Each row of numbers stands for one element and depends on some of the facts below. Use the named rows to name the rest.

Facts:
ω: belongs to class; γ: uses
{q103 q109 q12 q18 q217 q237 q24 q299 q328 q401 q417 q462 q494 q501 q525 q6 q625 q631 q671 q695 q758 q762 q775 q848 q852 q867 q916 q959 q985} ω c
{q104 q107 q128 q150 q163 q232 q266 q339 q354 q36 q366 q427 q521 q539 q542 q672 q680 q7 q717 q726 q759} ω e
{q105 q121 q132 q137 q145 q165 q178 q187 q190 q205 q212 q233 q235 q25 q288 q334 q340 q342 q348 q352 q372 q375 q397 q400 q426 q473 q480 q530 q531 q543 q557 q558 q575 q579 q581 q592 q598 q678 q685 q698 q707 q708 q711 q718 q728 q732 q745 q749 q75 q778 q795 q811 q878 q882 q885 q913 q918 q932 q933 q939 q945 q952 q965 q984} ω a
{q114 q118 q193 q21 q250 q276 q289 q290 q297 q338 q373 q4 q415 q469 q474 q585 q648 q65 q652 q674 q690 q70 q738 q837 q857 q872 q894 q90 q924 q96} ω b
{q219 q302 q378 q404 q456 q503 q512 q527 q636 q676 q771 q790 q836 q9 q948 q958 q976 q989} ω d
q104 γ [q512 q652 q397 q24]
q114 γ [q109 q328 q178 q698 q65]
q118 γ [q726 q163]
q12 γ [q417 q145]
q18 γ [q342]
q193 γ [q848 q217 q36 q105 q775 q648 q65]
q212 γ [q771 q397 q852 q836 q790]
q233 γ [q70 q795 q542 q918 q985]
q250 γ [q945 q21 q6 q190 q625]
q289 γ [q21 q676 q462 q96]
q290 γ [q6 q397 q542 q738 q501]
q297 γ [q557 q543 q758 q738 q952]
q302 γ [q732 q232]
q348 γ [q690 q480 q456 q340 q924 q952 q163]
q354 γ [q690 q652 q558 q96 q163 q579]
q373 γ [q473 q952]
q375 γ [q217 q338 q494 q276 q579]
q378 γ [q503 q187 q948]
q401 γ [q575 q426 q103 q4]
q404 γ [q187 q598 q525 q90]
q474 γ [q882 q25 q698 q745 q867 q65]
q530 γ [q456 q6 q372 q415 q939 q636 q894 q685 q924 q932]
q531 γ [q708 q749 q36 q885 q103 q707]
q539 γ [q652 q469]
q581 γ [q503 q70 q36 q338 q334]
q592 γ [q400 q7 q916 q232 q103 q672]
q631 γ [q400 q512 q328 q137 q726]
q671 γ [q417 q872 q24 q521 q726 q867 q4 q266]
q674 γ [q400 q749 q678 q872 q178 q427 q352]
q680 γ [q70 q299 q205 q685 q426 q885 q90]
q695 γ [q235 q109 q456 q232 q728 q648]
q711 γ [q749 q778 q924]
q718 γ [q237 q372 q121 q989 q96]
q759 γ [q366 q598 q473]
q762 γ [q771 q107 q857 q494 q340 q219 q717]
q811 γ [q342]
q837 γ [q933 q795 q557 q575 q836 q527]
q878 γ [q558 q790 q266]
q9 γ [q738 q625 q952]
q913 γ [q400 q6 q598 q726 q867 q672 q648 q150]
q958 γ [q525 q778 q165]
q959 γ [q585 q328 q334 q25 q178 q778 q984]
q965 γ [q852 q672]
q976 γ [q456 q338 q334 q939 q558 q339 q132 q836 q128 q625 q288]

Named rows:
q916: [  5 -19   7  29   0  -9  11  12  -3   9  -5   6  -6  -9   7  -2   5   1
   7  -1   3 -10  -6   3  -3   8   6   9 -15  -9   4  -5   1   4   1  -6
 -10 -12  -4  -5   2  -3  -5  -8   0   3   2  11   4   8  17  12   1   0
   4]
q636: [ -2  18   0 -20  -5   7 -10  -1 -25   1  -3  -3   2  12   4   0  -3  -5
   0   0   7   0   6  -9  -2   7  -3  -7   3 -13  10  11   6  11   3  -2
   0 -21 -12   1  -6   5  -5   5 -10  -2  -6   1   1 -12   8   8  -1  -2
  -3]
q530: [-15  16   5 -35   4   4   1  13 -21 -36   4   4   6  16   7  17 -23   4
  -9 -22  -9   3 -13 -20  17 -15  17 -11 -15  -4   9  10   3  30 -18  10
  18 -12 -14   2   2   4   4  12  -2 -11 -13  -6 -19 -23   2  30  -5   7
   4]
q685: [  4  14   3 -13 -10   6  -7   2 -17   5   1  -5   4   5   7  -1   3  -2
  -4   9   8  -3   2  -3  -2   9 -14  -9  15 -17   7  14   4   4   5  -4
   1 -11  -2   1 -13   3  -2   7 -14  -5 -13   5   0  -8  28   9 -12  -6
  -5]
q525: [  9   5  -8 -12   1   4  -9  -1  16  23   0   0   8 -14  -2   4  19  -3
   4   1   4   0   0   0   1  19  -9  -2  16  -2  10  21  -3 -10  14   0
   6   7  -2   5   8  -3   6  -4  -7   3  -1  12   3  -3  -2   7 -16  -6
   5]
q958: [ -5   4  -7 -22   9  -1   2   1  16  -6   7   9   8 -10   3  12  -1   7
   4 -18  -5   6 -15 -11  12   2  14  -5  -2   7  15  16  -3   5  -5  14
  16  15  -7  10  14  -6   7   0  11  -3 -10   7 -15  -9 -11  22 -18   5
   8]
q758: [  6   8  -4  -4  -9   9   8  -1 -14  21  14  -3 -14  -5 -10  10  -4  -1
   8   3   7  -3   0  13  -6 -12   1  -4   8  16 -10   4  -9  -7   9  -3
  -7  -2  -8   0   5   2  -9   2  -2   4  -4  -8  -9   4  -8 -18   2 -13
   8]
q70: [  5   1   4   3 -14   1  -5  -4  -1  15   6 -11   7  -5   2  -7  17   4
  -8   3   7  10   0   6  -5   4 -24  -6  23  -5  -7   7   0  -5   2  -4
   0   7  18  -1 -15   0  -2   7 -14  -9  -9   3  -2   0  20  -1 -18 -10
  -4]
q521: [  0 -11 -13   0   1   1   4   6   7 -10  -1  11   2   6  -2 -14  -9  -5
   4  24   1 -14   3   6   1   3   0  -6  17  -9  -3  -3  -2  -9   7  -4
  -2  17   2   3  -4   2  11  -6   0   2   4  -5   8  22  15  -9   8   8
  -5]
q145: [  7   0  -9  -2  -1  -3   2   1   6  -2  -7  11   1  -2   2  -1  -8  -6
   5  22  -3  -5   1   5  -1   3  -1 -10   7  -6  -5   4   0  -9   7  -3
  -2  11   3   2   0   0  14  -2   0   2   2  -3  11  16   5 -14   7   7
  -3]
q790: [ -2   3   1  16  -2  -4 -12   1   4  -9   1   9   1   4  -1 -20   0   2
   7  -3   0  -4   9   3  -4   5  -5   1  14  -1  -8  -7   2  -6  17  -7
 -13  -9  12  10  -2  -4   6 -13  -3  -1  13  -6  12   8   7 -19   8  -6
  -1]
q474: [ -9 -11  -8 -14  11   0  11  -3  11 -22   2   9  -1   7  -5   5 -12  -5
   6   4 -16  12 -30  -1   4  -8  22  -9 -26  -3  -6 -11   4  10 -20  17
  24  33   2  -1   4   5  11  10  10  -4   1  -2  -6 -10 -32  22  -2  12
  -8]
q109: [  3  -6  -1  14   3   9  -3  -4 -10  17  -6   0 -12   0   1  -8   2  -7
  10  14   5   4 -13   4  -9  16   3   0 -15  -7   5 -12   7   2  -5  -2
   0   0  -6  -8  -3   2  -7   3  -3   3   5   9  15  -2 -17   9   5  -2
 -11]
q352: [  0 -19  -1   8   2   0  10  -7   3   9   6   3  -3   2   4 -10   2   3
   7   3  12  -2   1  -5  -4   4   1   4   6  -9  11  -7  -1  -9  -3   5
  -7  11  -9   4  -2  -4  -8 -15  18  10  -5  10  -8  19   1   7  -7   6
   0]
q885: [ 11  -8   5   4  -6  -3   4  -1  -4  15   1  -8   3  -8  12   1  13   3
  -8   8   9  -2   2   0  -4   2 -16  -1  20  -9   7   9  -2  -8  -6  -2
  -4  -1   7  -4 -14  -2  -3   7  -6  -1 -16   9  -8   3  35   8 -21  -2
  -2]
q401: [ -1  -9  -1   3  -3 -11  22  17  -5 -21   4  11   1  -6  13  13 -17  10
  -3  -3 -13   0 -21   1  10 -18  14 -12   1   4  -3   7  -4   7 -19   7
   5  14  10  -3   1  -5  10   3   6  -9 -11  -2 -15  11  31  13  -8  10
   5]
q375: [ -6   2   6   2  15 -11  -4 -10  15 -34   1  -7   5   0   3  12  -1  10
 -20 -17 -19  -1  -3  -7  13 -18  12  10 -21  19  -2 -12  -1   7 -26  10
  14   3  14  -6   1   0  11   5   6 -10   1  -8  -4 -28 -10  -2   4   8
  -4]
q501: [ -8  -3   8  -6 -15   1   2   1  -7   7   5  -3  -1  12 -18  -6   2  -6
   7  -3   3   1   8   3  -2  -9 -10   2   7  -4 -16  -5   1   2  22  -2
  -3   0  -5   2  -2   6  -3  -1  -9  -2   5  -5 -13   0  -2  -4  -6 -11
   5]
q989: [ 13  15   5 -23 -11  -9  -8  -8 -10   4 -12  -2   7   4   2  12  -8 -17
  -6   5  -1  11  19  -6  -6   4  -6  -9  -9  -6   7   5   3   4   1 -11
  -4 -12   0   3  -2   5  -5   6   5   9  -4   4   8   4   1 -10  13  11
   0]
q708: [  9 -15   4  13  -5  -4  11  -4  -2  12   3 -10   1 -10  16   1   9   5
  -9   3   8   0   0  -1  -5  -2  -9   6  10  -3   8   3  -3  -6 -14   2
  -6   3   6  -5 -11  -5  -7   0   6   5 -11  10  -9   8  23   8 -14   5
  -3]

Which element is each row?
No name comes twice in this set of rows, the named rows included.
[  8  21   2 -23  -8   0 -13  -6 -18   6 -12  -2   4  12   3   5  -4 -14
  -5   6   7   7  17 -10  -6  11 -10 -10  -3 -16  11   6   5   9   5  -8
  -5 -19  -6   1  -6   7  -7   7  -3   3  -8   3   6  -2   5  -4   7   3
  -2] -> q372
[-14  -7  -1 -13   5  -7   8   5  12 -41   2   9   6  13  -8  -2 -20   0
  -2  -6 -13  -6   2  -6  14 -19  15  -2  -5   1  -9  -6  -3   6  -2   7
   9  13  -1   5   7   1  12  -8  11  -3   7 -14 -12   7   1   5   6  12
   4] -> q104
[  5   2  -7  -4  -2   1  -8   4  21  21  -1  -3  12 -19  -4   2  24  -1
  -3  -1   0  -4  -3   4   4  20 -13  -2  15  -2   6  18  -6 -10  15  -6
   8   7   3   3   8  -5   8   5 -14  -6   0  10  10  -6   6   6 -13  -8
   3] -> q187
[-12 -22  -3  -4  11  -5  22   8   7 -27   9   9   0   5   8   3 -16   6
   3 -16  -3   1 -16 -14  10 -14  24   6 -11   2  11  -1  -3   9 -26  20
   8  20 -12   7   6  -7  -3  -9  26   5  -7   4 -27   7  -5  29 -13  19
   7] -> q674
[  9  -1  -3  -6  -7   1  -3   4   8  19  -2  -4  10 -12  -1   4  19  -3
  -3  11   4  -8  -1   2   2  14 -16  -5  20  -8   9  22  -3  -6  14  -5
   6   3   4  -1  -1  -4   8   6 -14  -6 -12   9   2  -6  22  10 -20  -7
   2] -> q90
[ -5  -5   8   7  -7   0 -10  -5   1   3   5   1   1  16 -14 -20   2  -2
   8   5   6  -6  16   4  -4  -2  -8   3  18  -4 -14  -8   1  -3  27  -7
  -9  -5   0   7  -5   2   3 -10  -7   3  12  -8  -2   5   6 -14   1 -11
   3] -> q397
[ -5   3  -4 -14   4  -5   3   9  26 -12   2   1  12 -19   0  16  10   9
 -10 -19 -15   5 -14  -4  17   0   6  -5  -3   8   2  16  -4   1  -9   7
  18  16   9   1  13  -5  12  10  -3 -11  -3   4  -6 -13  -2  13  -9   2
   7] -> q378
[ -1 -15  -1   9  -2   6   5  12   6   4  -5   0   2   4  -9  -9   6  -8
   5   6  -1 -14   0   7   4   5  -2   7  -5 -17  -2  -3   1   3  15  -6
   3   1 -16  -4   3   4  -1  -3  -6   1  11   2   8  -1   0  10   0  -3
   0] -> q150
[ -1  18  -4   6   1  23 -17  -1 -23   8   1  -6  -9   3   9 -11   2   2
   1   4  11  -5   3   0  -7  14  -6   0   4  -6  10   3   3   0  -3 -10
 -10 -27 -10  -4  -7   0 -13   1 -14   3  -1   0  18  -9   1  -5  10 -13
  -9] -> q456
[-14 -17  -4  -9  10  -3  16  12  14 -31   5  12   4   9  -4   0 -13   1
   1  -8 -13  -5 -13  -6  14 -12  22   1 -13  -4   2  -6  -2   8 -11  12
  12  17 -11   2  10   2   8  -8  14   0   3  -4 -12   5  -8  23  -2  13
   4] -> q631
[ -7 -23   8  19   6 -15  24  27   0 -21  -2  12  -1  -6   8  10  -9   7
   3 -19 -15  -7 -22  -6  14 -14  26   7 -36  -3   6  -5  -1  21 -15   5
   5  -5  -5  -4  12  -3   0  -3   9  -4  -3   4 -11  -3  19  29  -1  10
  10] -> q592
[ -3   6 -11 -17   5  11  13   7  -2   0   7   0  -6 -10  -7  21  -7   1
   2  -6  -4 -14 -10   1  11 -16  16   1  -6  21   1  15 -11   2  -1   3
   9   2 -17  -4  16   6   6   6   2  -2  -4 -11 -11 -11 -16  -3  -2  -4
  12] -> q373
[-12 -12 -13 -18  10  -2  20  15  12 -47  -1  17   5   9   3   2 -26  -1
  -2   6 -17  -8 -15  -4  19 -19  27  -8  -2  -2  -5  -1  -2   6 -16  10
  17  27  -2   2   5   1  20  -5  12  -4   3 -12  -9  13   9  10   4  20
  -1] -> q671

The same elements again, as new rows of numbers:
Known rows:
q193: [  0   7   6  -8  -4 -17  10   3   6  -5  20   6  12]
q678: [ 0 13  5 -3 -8 -7  5  4  4 -2 20  3 -8]
q165: [  6  12   5  -6  -7  -9   5   5   3  -5  19   1 -10]
q759: [ 3 -6 11 13  4 -6  6 10  0 -4 30 -2  2]
q501: [ -2  11   3  -7  -8  -8   4   4   9  -5  13   1 -12]
q758: [ -3  10   4   0 -10  -7   5   5   6  -4  16   2 -12]
q965: [-18   6  12  -3   8 -12   7   4   0 -13  18   5   4]
q163: [-21  15  12  -6  -2  -5   6   8   4  -2  25   4  -7]
q882: [ 1 11  2 -6 -7 -8  7  5  5 -3 18  1 -8]
q636: [  0  13   6 -10  -5  -8   7   5   6  -4  16   3  -9]
q70: [ -5  15   4 -12 -10  -4   2   1  11  -3  13   4 -13]
q340: [-10  13  11  -3  -5  -9   7   6   5  -6  18   4 -10]
q107: [ -5  12   6  -4  -6  -9   6   5   6  -5  17   3 -10]
q676: [  5  10   0  -8  -5 -11   7   5   4  -5  17   1  -4]
q178: [ 18  13   2  -3 -11 -13   7   5   3  -3  21   1  -5]
q65: [ 11  11   0  -6  -7 -13   9   4   5  -2  19   0  -2]
q266: [-10  12   6  -7  -6  -2   6   8   2  -3  18   0 -10]
q232: [-21  20  12 -11  11 -10  10   2   6  -2  15   8  -4]
q75: [-3 12  5 -4 -6 -8  5  5  5 -4 16  3 -9]
q473: [  0   4   8  10  -3  -7   5   7   2  -3  24   1 -11]

Name these rows:
No name comes twice in this set of rows, the named rows included.
[ -9  15   8 -11  -7 -12   6   3  10  -9  13   6 -10] -> q338
[ 2 12  2 -6 -4 -5  7  6  3  2 22  0 -5] -> q867
[-25  12  14 -12  13  -9  12   3   6  -4  15   9  10] -> q302
[ 32   5   2  -7 -11 -18  12   6   2  -2  23  -2  16] -> q114
[ 29  10  16  -3 -15 -12   9   7  -2  -8  25   5   3] -> q711
[-11  11   5  -2 -11   8   4   4  -1   6  18   8  -1] -> q401
[  1  11   3  -9 -10  -6   3   2  11  -5  11   0 -14] -> q542
[-31  -3  13 -14  -9  -6  -4   3  10  -8  15  -9 -11] -> q104
[-11  14   8  -2   6 -12   6   2   2  -4  21   6  -6] -> q672
[-18   4  14  -3  -4 -10   7   7   3 -13  16   3   2] -> q762
[-24   4  11 -11  -6  -3   9  11   1 -13  12  -1   2] -> q878
[ -5   5   4 -11 -17   0   2   2  14  -4   8   1  -5] -> q233
[-25   9  16  -2  -2   2   6  13   2   4  34   2   8] -> q118

